Below are the code and all the weights of a small trained network. Each question names an input and a class and asks about switching units off, where a switched-off unit gives its printed mean instead of its output.

import numpy as np


def w(rows, s, z=0):
    codes = np.array(rows[::2]) - 128.0
    scale = np.full(codes.shape[1], s)
    scale[-1] = z or s
    return codes * scale


def f(y):
    return y / 2 * (1 + np.tanh(0.7978845608 * (y + 0.044715 * y**3)))


def log_softmax(a):
    a = a - a.max(-1, keepdims=True)
    return a - np.log(np.exp(a).sum(-1, keepdims=True))


def net(x, mask):
    res = np.array(x, float).reshape(1, 6) / 4 @ E
    y = f(res @ A[0][:, :-1].T + A[0][:, -1])
    res = res + np.where(mask, y, B[0][:, -1]) @ B[0][:, :-1]
    return log_softmax(res[-1] @ U[:, :-1].T + U[:, -1])


A, B = {}, {}
E = w([
[124,76,150,198,56,128,170],'x0',
[152,186,251,148,174,37,213],'x1',
[42,152,82,64,127,149,128],'x2',
[100,112,86,146,150,65,94],'x3',
[143,254,93,108,84,113,93],'x4',
[16,187,170,135,151,161,185],'x5',
],0.0082)
A[0] = w([
[184,103,172,144,255,40,170,193],'n1',
[200,45,97,190,59,137,124,90],'n2',
[104,105,238,178,102,135,244,181],'n3',
[26,169,108,129,174,250,172,132],'n4',
[113,129,89,45,162,156,61,255],'n5',
[196,94,136,155,70,172,110,104],'n6',
[197,55,110,101,141,148,97,83],'n7',
],0.008,0.0059)
B[0] = w([
[127,108,142,109,199,111,100,248],'n1',
[40,77,212,204,82,180,57,225],'n2',
[19,155,183,78,115,62,121,249],'n3',
[123,108,148,135,121,247,73,229],'n4',
[157,243,89,45,146,181,2,254],'n5',
[147,81,245,184,145,123,173,185],'n6',
[182,32,109,144,82,130,26,181],'n7',
],0.0083,0.0079)
U = w([
[124,119,162,139,252,54,154,170],'0',
[237,104,174,193,120,111,124,54],'1',
[47,104,213,174,112,207,128,145],'2',
[157,184,106,76,180,241,108,230],'3',
[135,254,147,108,53,64,132,180],'4',
[179,112,123,157,162,195,240,14],'5',
[151,55,84,127,95,162,100,3],'6',
],0.0083,0.0044)

Each question gives the input, the list of numbers given to net, and the class t.
The units are the neurons (one row each of A and B). Each row of codes is followed by its name. A weight is (code - 128) times the scale printed after its matrix; where a second scale follows, it is the last column's (A, B and U).
mask holds one flag per neuron, in row order. A switched-off neuron (its flag False) gives its mean, the last column of its row in B, instead of its output. The means were averaged over made-up inputs and are rounded, as every weight is.
A unit's drop is (log p(t) with every unit on - log p(t) with that unit switched off) / (log p(t) with every unit on - log p(t) with every unit switched off).
The circuit of an input: a set's keep is (log p(t) with only the set's units on - log p(t) with every unit switched off) / (log p(t) with every unit on - log p(t) with every unit switched off). Starting from all 7 units, units are removed one at a time, each time the one whose removal leaves the highest keep (on an exact tie, the one counted first), for as long as the keep stays at least 0.8.
units of the circuit, in order: the units of the circuit, biggest drop first
unit that matters most: the unit with the biggest drop
k most important neurons: the k neurons with the biggest drops, biggest first
drop of u: that unit's drop, to one decimal
input [-2,5,6,-7,-7,1], class 0: 2 most important neurons : n2, n1
input [-6,5,-3,2,3,-3], class 0: 2 most important neurons : n1, n4
input [-3,-6,-6,-1,8,-8], class 1: 3 most important neurons : n6, n7, n4
input [-4,2,-5,-7,0,1], class 0: unit that matters most : n5
input [4,-2,5,-2,2,4], class 3: units of the circuit, in order : n2, n6
input [6,5,4,-5,-3,0], class 4: 2 most important neurons : n2, n3
input [-5,-7,-7,-7,-2,-1], class 6: 2 most important neurons : n7, n3
input [6,-3,2,-6,6,-8], class 1: 4 most important neurons : n3, n6, n4, n7
input [5,-6,-7,1,-3,-3], class 2: 2 most important neurons : n2, n6
input [-4,1,6,-2,-2,8], class 3: units of the circuit, in order : n2, n5
input [0,3,-7,-8,-7,-1], class 0: 3 most important neurons : n1, n4, n3
input [1,2,4,-7,-4,-5], class 0: units of the circuit, in order : n4, n5
input [-4,6,5,-5,-5,2], class 0: units of the circuit, in order : n2, n1
input [5,-6,-5,5,-6,-8], class 2: 2 most important neurons : n2, n6
input [7,7,-3,-2,2,1], class 0: units of the circuit, in order : n1, n4
input [1,8,-5,-5,4,-7], class 0: units of the circuit, in order : n1, n3
input [-2,7,2,0,3,5], class 0: 3 most important neurons : n5, n1, n2
input [8,-7,6,5,-1,1], class 3: 4 most important neurons : n5, n3, n6, n7
input [8,7,-7,5,2,-7], class 2: 2 most important neurons : n2, n3
input [1,1,4,1,1,-1], class 4: 2 most important neurons : n4, n1
input [2,8,2,5,2,-8], class 0: drop of n1 : 0.4
input [5,5,-7,5,-7,1], class 0: drop of n1 : 1.1
input [-3,-2,3,-5,-5,8], class 3: drop of n1 : -0.1
